[128 = 0]

[140 118 119 176 133 110 145 143 146 151 166 105 125 122 120  80 120 166
 116 133 114 139 137  92 128 135 131 112 158 124 123  99 162 140 126 121
 132  95 167]  F
[119 127 107 146 115 119 115 168  96 140 131  90 115  71 105 134 110 142
 120 122 113 134 124 130 161 139 142  86 142 140 126 141  95 131 121 134
 181  77 181]  G
[120 129 121 146  95 138 137 125 139 147 140 110 116 105 106  94 128 134
  98 129 113 123 146  91 129 116 146 104 136 127 112 150 137 126 145 136
 177 136 159]  F
[136 128 124 109 127  90 125 136 131 149 140  99 100 121 114  45 142 164
  78 136 117 137 124 156 116 115 150  71 144 131 122 152 170 123 111 127
 204 160 154]  C
[137 100 111 134 135 112 123 117 136 152 142 127 110  70  84 136 129 172
 127 120 124 136 152 115 147 131 138 127 117 154 108 177 140 121 114 120
 151 127 126]  F
[131 118 125 170 112 135 117 130 128 160 127 123 117 110 118   4 112 185
 109 140 142 108 108 134 128 136 135 131 153 133 123 121 142 141 118 109
  89  92 204]  G
[130 127  99 158 137 115 134 133 139 161 140 111 122 111 112 147 125 111
 124 134  97 110 139 121 126 129 124 129 143 141 125 156  94 114 124 117
 116  91 141]  F
[108 167 101 141 122 122 117 114 136 159 138 108 114 105 112   4 118 154
 108 141 128 122 129 132 140 138 135 100 157 139 132 155 133 134 120 133
 154  93 168]  H
[154 120 110 146 143 117 135 118 130 153 132  88 134  91 129  84 114 161
 116 119 116 127 134 113 123 125 130 137 145 112 140 153 134 138 112 132
 121  92 139]  G
[129 109  98 154 119 120 134 106 143 152 134 103 132  88 107  44 252 181
 130 141 122 120 143 141 146 109  96 126 159 135 116 146 151 128 124 129
 117  71 181]  G
[135 110  92 233 144 116 129 180 133 152 169  91 125 108 105 166 128 155
 100 132 104 128 126 126 150 133 140  98 138 145 103 147 123 133 112 123
 122  59 201]  F
[130 126 113 157 127 116 139 105 134 142 144  93 116  90 103 171 110 164
  98 126 119 134 123 145 133 130 146  79 147 132 109 166 148 125 128 117
 126 116 147]  F
[140 142 113 116 132 138 107 147 107 159 151  95 114 128 118   4 116 148
 113 147 146 126 135 137 138 104 132  87 160 136 130 134 134 222 114  61
 154  66 172]  M
[142 132 125 135 138 150 113 125 122 172 133  97  87  85 117  17 132 167
 111 139 135 123 134 151  89 123 127 114 142 115 132 130 144 134 127 124
 175  82 173]  H
[130 118 110 173 114 122 161 116 130 177 144 105 114 110 113 124 116  61
 114 128 136 142 121 118 175 152 146  88 126 129 148 165 117 124 131 109
 194 163 163]  F
[126 121  96 166 119 138 155 142 142 137 176  97 118 142 103 127 121 178
  97 142 120 140 121 149 127 111 129  86 142 132 105 165 152 136 122 135
 140 165 173]  F
[139 135 119 170 125 132 121 127 130 176 129  90  93  76 120  67 102 167
 102 128 127 128 127 134 153 126 132 125 155 140 120 151 117 131 113 136
 126  96 198]  G
[134 123 122 198 129 134 116 124 134 131 170 118 131 136 119   4 124 200
 131 146 180 132 107 130 116 121 149 125 162 130 118 159 160 145 133 127
 107 153 181]  F
[129 130 119 158 120 110 122 159 170 158 179 123 114 130  93 123 154 177
 100 128 101 130 124 168  98 127  97  88 127 115 132 147 132 123 126 127
 162  66 147]  C
[132 131 141 119 134 119 107 136 143 143 148  87 106  92 113   4 126 156
 103 130 190 103 130 122 131 114 131 104 102 111 128 152 133 142 116 143
 182 107 155]  M
[137 119 114 162 127 140 129 106 119 153 102 106 120  95 118  97 141 186
 113 152 154 136 126 100 150 160 119 127 115 126 111 151 108 135 119 131
 156 175 224]  G
[131 106 116 173 132 114 140 104 150 173 162 123 124 120 126 153 160 181
 131 126 128 123 141 131 157 129 129 145 145 144 123 156 162 126 126 116
  71  97 157]  F
[104 121 135 190 127 136 144 119 132 154 158  97 132 135  85 135 110 181
 107 154 120 138 126 159 141 134 148  97 145 115 113 140 132 127 127 121
 138 118 176]  F
[119 116 104 157 129 119 145 106 148 156 119 105 125 115 129 154 117 183
 110 120 119 116 132 150 134 131 141  99 147 135 136 170 141 122 122 125
 108 124 158]  F
[130 134 114 157 121 110 126 136 146 161 143 114 132  75 115  20 126 198
 112 126 140 122 120 126 122 133 102 126 150 153 128 143 151 136 100 126
  99  79 171]  G
[132 142  99 178 141 121  93 168 122 135 186 105 119 142 115 125 140 144
 126 123 138 144 147 126 136 124 137 109 140 145  98 160 142 131 135 126
 155 126 160]  F
[129  98 100 145 118 137 128 126 126 151 107 104 110  72 113  57 122 131
 106 134 115 131 138 127 142 121 128 106 157 138 120 145 129 136 128 135
 151 108 160]  G
[143 129  83 160 121 140 113 139 123 157 130  99 105  88 119  47 132 177
 118 139 116 137 129 112 152 128 112 104 139 129 140 136 136 139 105 135
 158 101 153]  G
[119 129 116 191 129 118 141 129 129 139 173 111 138 128 151 126 135 175
 112 137 118 123 139 138 121 121 146  95 161 136 112 164 127 138 124 125
  82 112 121]  F
[142 126  99 188 114 114 114 128 155 163 150 124 125 113 134  37 134 178
 117 155 134 127 115 134 128 132 134 135 146 133 121 168 154 130 126 118
 137 124 163]  F
[129 138 115 165 140  99 128 136 137 137 147 107 135 114 108  87 122 153
  87 120  94 125 136 148 137 130 140  83 153 132 114 149 129 126 121 118
 132  94 157]  F
[135 142 118 100 132 106  95 168 153 162 164  95  97 118 112  56 133 171
  88 108 121 134 125 162 123 104 122  45 128 124 159 149 139 137 108 125
 240 109 167]  C
[137 127 121 112 109 108 134 154 173 141 151 100 110 129 110   4 133 161
  88 151 126 128 132 162 104 114 129  62 141 161  95 151 134 132  98 131
 252 168 145]  C
[114 106  93 146 127 120 133 139 133 165 141 101 117 106  92 118 105 162
  93 149  96 122 143 134 131 145 120  85 160 139 110 167 144 148 110 122
 105  62 170]  F
[121 129 120 111 165 106 107 159 170 152 168 112 105 114 120  47 125 178
  99 137 139  24 130 144 127 123 144  81 107 120 104 158 126 130 107 116
 252 149 172]  C
[134 106 110 166 130 131 165 123 127 148 159 103 130  89 140  61 109 183
 119 125 132 130 105  89 146 125 134  79 164 139 116 154 118 134 123 120
 148 122 185]  G
[132 102 112 180 114 114 106 124 142 168 149 118 129 112 114  64 121 186
 104 132  99 123 130 147 129 133  56 123 191 157 133 156 165 129 115 126
  58  57 179]  F
[132 146 129 160 134 104 142 140 130 177 128 101 126  92 130 196 143 163
 131 130  93 122 145 106 139 143  87 124 111 131 129 146 128 117 103 125
  67  26 138]  G

[118 133 145 128 135 133 131 130 127 127 130 118 120 128 115 130 132 136
 117 153 124 133 137 108 124 130 126 134 116 135 128 144 112 135 126 125
 113 115 120]  Q106
[125 117 120 134 140 152 138 127 135 124 118 118 134 137 127 121 129 132
 127 126 114 131 146 122 128 135 125 126 119 122 124 133 142 133 132 132
 120 113 138]  Q106
[139 117 114 128 126 131 130 129 142 130 113 111 143 127 133 121 122 100
 143 115 110 120 124 148 135 139 117 127 144 121 128 116 138 138 141 124
 136 132 141]  Q106
[122 110 122 137 147 162 141 120 134 121 116 120 139 141 118 123 131 141
 130 130 115 131 153 110 120 134 126 126 113 122 121 143 140 135 129 136
 116 109 141]  Q106
[120 122 126 131 139 144 137 130 136 125 119 117 134 131 121 125 129 126
 129 143 112 129 138 118 127 138 119 128 122 125 126 140 128 138 135 127
 119 112 134]  Q271
[120 135 138 127 131 131 128 127 128 124 129 125 124 124 117 130 131 134
 117 143 129 134 136 115 127 129 129 133 122 133 130 139 120 130 127 126
 121 118 125]  Q631
[118 132 147 128 131 133 130 131 125 122 131 123 124 129 114 128 121 132
 117 158 129 134 138 108 128 125 129 134 122 137 129 143 113 135 126 123
 118 119 116]  Q631
[120 126 130 132 135 137 132 127 133 129 123 120 130 127 126 126 129 133
 127 137 120 131 135 117 130 132 125 131 124 129 128 132 127 134 132 126
 120 118 126]  Q631
[126 132 134 137 130 127 124 132 132 129 123 120 129 125 121 129 131 127
 125 144 122 129 132 121 127 132 125 130 126 126 126 138 120 134 131 122
 119 119 125]  Q631
[133 120 103 130 137 134 138 124 140 135 117 136 132 129 151 125 134 136
 131  97 111 129 141 141 116 140 118 114 119 115 125 126 151 134 134 127
 121 117 141]  Q106
[132 125 123 127 127 126 130 130 126 131 128 130 130 141 132 127 128 128
 129 117 126 125 126 130 127 129 127 125 131 124 127 122 130 128 133 128
 127 126 130]  Q106
[126 126 125 130 133 135 133 128 132 127 124 127 128 131 131 128 132 130
 124 126 123 129 134 124 126 130 127 127 125 127 127 130 133 130 130 126
 123 127 131]  Q106
[121 134 136 126 129 122 124 126 130 127 131 129 125 124 126 131 133 135
 120 138 126 134 131 118 123 132 127 128 120 133 128 139 117 134 134 121
 117 120 121]  Q631
[122 134 131 123 118 122 130 121 127 134 129 135 120 125 129 132 134 140
 117 132 125 130 135 116 119 132 128 132 112 124 127 141 119 134 130 121
 112 115 126]  Q271
[121 136 134 120 125 118 126 127 126 130 135 134 122 121 127 132 130 134
 120 136 134 132 130 116 125 130 128 130 119 135 130 136 120 130 128 123
 120 126 122]  Q271
[122 118 117 136 139 149 136 124 133 125 118 124 135 140 131 124 128 133
 131 122 117 131 141 126 124 130 129 124 120 122 126 131 143 133 131 135
 122 119 139]  Q106
[120 138 139 129 134 127 130 127 125 132 135 131 120 125 123 129 133 138
 117 141 128 129 134 112 123 132 131 131 115 132 129 140 118 133 127 121
 111 120 122]  Q631
[121 127 142 137 130 139 124 136 131 120 122 101 139 125 111 126 117 109
 134 157 120 125 127 124 141 130 122 141 141 131 131 128 117 136 136 130
 135 129 128]  Q873
[132 131 128 127 124 122 127 133 135 126 121 111 136 122 126 125 118 104
 139 141 118 123 120 138 147 135 125 132 142 125 130 120 126 134 140 121
 136 135 129]  Q474
[132 116 113 135 132 144 137 126 134 125 121 132 134 134 136 123 126 130
 133 111 119 128 134 135 126 131 129 122 127 116 125 123 146 129 130 134
 131 125 139]  Q106
[119 134 151 128 130 131 126 130 124 120 130 111 128 129 106 130 124 121
 122 165 133 129 129 106 136 126 126 137 129 137 132 140 110 129 128 123
 128 125 122]  Q631
[122 133 127 124 133 120 134 125 128 135 130 137 122 126 137 126 136 143
 120 125 128 132 131 120 118 133 127 125 114 118 127 138 121 132 127 123
 114 120 125]  Q271
[129 115 115 134 139 149 136 129 138 127 113 112 139 133 127 125 125 118
 132 127 112 128 140 133 133 136 119 126 132 119 116 127 120 135 138 130
 127 119 139]  Q106
[132 135 125 117 132 116 134 123 127 138 134 149 110 130 141 131 142 151
 115 119 125 134 135 117 110 132 130 119 113 136 127 137 124 131 123 121
 108 116 124]  Q106
[140 132 112 121 120 108 126 124 138 137 126 126 134 113 145 124 114 109
 144 105 117 120 118 152 133 138 122 124 137 122 130 114 133 132 137 119
 132 133 128]  Q474
[107 140 162 126 134 130 129 133 119 122 134 112 117 129 100 135 131 136
 106 165 136 136 136  92 128 123 130 143 122 145 131 152  97 133 124 121
 107 114 116]  Q873
[118 135 144 127 134 126 129 132 125 126 133 124 122 121 115 133 131 134
 111 154 129 132 132 105 126 127 130 135 120 139 132 147 111 137 126 123
 116 117 119]  Q631
[121 134 131 126 131 125 129 129 127 130 132 131 122 126 128 129 132 137
 122 136 127 131 132 117 121 129 128 130 118 135 129 138 120 130 126 126
 116 120 125]  Q873
[116 120 141 136 135 154 131 139 124 117 125 109 133 138 103 126 124 126
 123 160 122 133 140 113 134 127 126 141 125 138 126 140 122 134 130 131
 125 119 130]  Q106
[129 141 132 120 120 106 123 131 126 133 131 119 124 119 124 131 127 116
 131 137 129 126 118 132 134 133 124 132 136 126 132 125 114 131 133 120
 131 132 120]  Q873
[123 124 126 132 133 138 132 122 120 131 131 147 121 132 131 132 139 156
 117 122 138 132 136 115 119 123 138 123 109 130 124 137 133 122 114 136
 119 121 133]  Q271
[133 129 125 127 126 127 127 128 136 129 121 116 145 124 129 128 123 113
 134 132 122 125 122 134 134 133 122 129 137 125 129 124 126 133 136 125
 133 130 126]  Q474
[121 135 132 126 131 123 132 124 122 134 135 142 115 128 132 133 137 147
 114 131 133 139 131 112 114 127 134 126 111 128 128 138 121 128 121 125
 114 119 122]  Q271
[117 130 132 128 131 133 134 121 129 130 128 127 124 131 132 130 134 139
 121 137 126 131 139 119 122 132 126 128 117 129 127 138 128 134 129 128
 116 118 128]  Q631
[144 137 113 104 115  97 122 126 133 139 145 131 132 112 146 128 124 109
 143 105 121 119 110 161 131 136 120 128 140 122 132 112 128 127 139 117
 139 143 126]  Q775
[129 138 134 117 122 108 123 130 138 132 128 120 126 116 130 129 129 114
 131 138 122 127 121 130 120 134 122 133 137 131 132 128 125 134 133 116
 127 131 122]  Q271
[125 124 109 128 141 135 138 120 134 136 126 145 124 134 148 128 140 150
 119 104 117 132 145 123 110 137 124 117 103 116 120 135 143 136 134 126
 107 110 136]  Q106
[129 112 109 138 143 156 144 126 140 125 113 123 138 136 143 119 128 126
 131 111 107 133 147 134 124 138 120 124 121 116 122 129 150 136 137 137
 125 114 148]  Q106
[118 129 139 130 135 133 132 130 127 125 131 123 129 131 118 128 130 134
 119 147 127 136 137 113 125 129 129 131 119 131 136 140 119 133 126 127
 117 116 127]  Q631
[124 123 126 125 129 124 135 124 130 134 129 140 121 121 138 130 136 146
 119 124 126 133 136 121 117 137 128 123 111 128 129 139 124 133 126 123
 110 114 127]  Q106
[121 127 116 128 134 134 136 125 135 133 121 134 127 127 137 129 133 132
 127 120 118 130 140 126 119 134 123 122 117 122 127 134 135 134 131 127
 115 115 131]  Q106
[131 139 141 122 119 113 122 129 121 130 136 135 122 123 126 129 129 128
 125 134 139 127 117 128 129 120 134 128 130 135 131 126 121 122 123 124
 128 138 117]  Q775
[118 130 143 132 136 140 129 133 127 121 128 116 129 132 109 121 127 128
 121 160 127 128 138 110 130 129 128 136 124 134 130 143 119 135 130 127
 118 119 126]  Q631
[116 125 144 131 136 142 131 134 127 121 123 113 128 132 117 129 124 128
 120 161 124 133 140 106 130 130 124 139 129 134 129 144 113 135 130 126
 117 114 126]  Q631
[123 133 136 126 127 118 125 130 129 127 129 122 125 123 122 130 128 125
 126 143 126 132 127 119 131 130 126 132 126 132 129 134 117 133 130 122
 122 125 123]  Q631
[124 131 127 130 136 137 134 124 132 129 125 126 128 131 127 129 131 134
 122 132 122 131 136 120 126 131 126 128 117 125 126 138 128 134 130 124
 117 117 133]  Q631
[119 137 146 123 128 117 128 131 131 131 129 109 127 109 115 132 127 117
 124 162 119 129 129 113 133 137 119 138 130 141 129 141 108 142 137 116
 117 122 119]  Q631
[123 127 146 131 135 141 131 133 129 124 126 110 130 131 110 129 127 125
 122 161 123 132 137 109 128 132 124 138 125 133 130 143 117 135 131 125
 120 116 123]  Q631

[129 125 135 142 112 142  98  93 125 158 144 116  73 114  91 109 116 120
 120 125 124 113 192 115 119 150 131 153 119 118 123 113 123 203 144 115
  98 127 133]  <89>
[127 134 135 161 129  98 125 126 126 135 143 121 119 118 115 137 138 123
 135 138 132  91 178 125 109 124 116 143 139 122 142  84 102 151 132 101
 150 121 107]  <92>
[124 145 107 118 128 139 133  82 133 127 136 119  83 123 129 132 122 122
 143 137 117 151 151 115 148 133 128 132 132 126 108 139 143 167 127 136
  74 152 134]  <89>
[166 138 138 124 126 123  98 125 134 117 134 132 136 139 100 121 115 113
 124 127 123 112 159 126 115 148 125 129 132 150 133 118 112 126 125 128
 132 130 128]  <83>
[119 140 129 145 125 103 126 172 140 116 160 139 107 120 131 124 132 105
 123 135 129  89 162 120  93 154 118 143 117 135 107 109 124 140 134 123
 139 120 128]  <89>
[140 148 134 124 115 120 116 108 133 129 143 136 114 114 121 120 120 116
 133 138 119 122 178 112 120 140 130 141 103 125 123 138 125 168 113 126
  88 126 133]  <92>
[128  95 156 134 137  56 117 145 119 119 156 120 132 119 102 133 108 115
 129 149 123 103 120 128  94 135 131 125 145 119 146  99  77  85 127 118
 153 131 115]  <86>
[134 165 113 118 111 148 137  53 142 141 112 109  89 121 138 128 124 129
 144 117 100 188 155 114 158 141 140 151 120 126 120 162 148 211 122 162
  45 125 134]  <92>
[133 155 139 133 127 144 134 113 136 131 137 128  83 102 136 126 122 131
 137 132 176 151 163 116 138 131 118 145 115 132 139 143 128 171 137 132
  87 125 143]  <92>
[133 166 125 121 113 147 120 109 131 130 139 112  68 128 133 130 107 119
 138 128 144 127 145 106 135 141 136 165 119 136 117 132 150 168 127 106
  96 142 138]  <89>
[136 124 138 160 129  76 101 171 132 117 164 124 114 151 113 133 109 118
 116 154 154  82 149 133  76 110 119 133 146 136 138  71 106  71 144  98
 185 131 123]  <84>
[141 139 174 130 129 126 125 116 134 127 148 121  99 131 145 125 133 106
 130 135 138 118 152 127 115 123 134 145 133 122 124 110 135 146  70 136
 130 134 131]  <89>
[132 151 127 109 125 108 147 140 134 124 125 144 106 128 157 122 120 132
 140 136 103 155 137 130 147 129 132 125 141 128 129 153 124 144 141 144
  96 129 104]  <86>

[118 127 150 132 112 117 142 161 144 110 153 117 115 137 110 137 107 117
 140 125 119 148 125 126 130 139 145 129 133 127 134 152 119 124 116 117
 140 129 139]  E
[122 136 125 148 132 131 143 177 145 117 153 152 124 130 128 142 129 107
 147 133 118 104 157 131 138 130 165 137 119 131 128 138 118 111 116 128
 119 103 151]  S
[137 139 126 124 125 132 120 139 123 116 131 150 139 137 128 137 122 118
 138 137 115 123 124 117 135 121 120 114 124 126 125 126 126 125 120 125
 115 112 131]  E
[117 142 142 140 125 110 122 156 134 135 135 141 142 137  99 114 127 111
 115 103  84 137 135 116 109 129  94 126 156 105 143 157 106 121 112 107
 174 105 105]  S
[117 123 123 136 128 102 135 151 147 143 134 134 131 146 129 144 122 116
 140 128 124 121 126 137 135 137 162 137 128 133 137 142 115 138 127 129
 134 135 127]  D
[142 136 100 132 123 153 123 174 132 115 140 158 150 130 113 130 114 111
 130 114 103 117 137 126 101 135 136 112 136 122 134 145 113  99 112 118
 136  98 134]  S
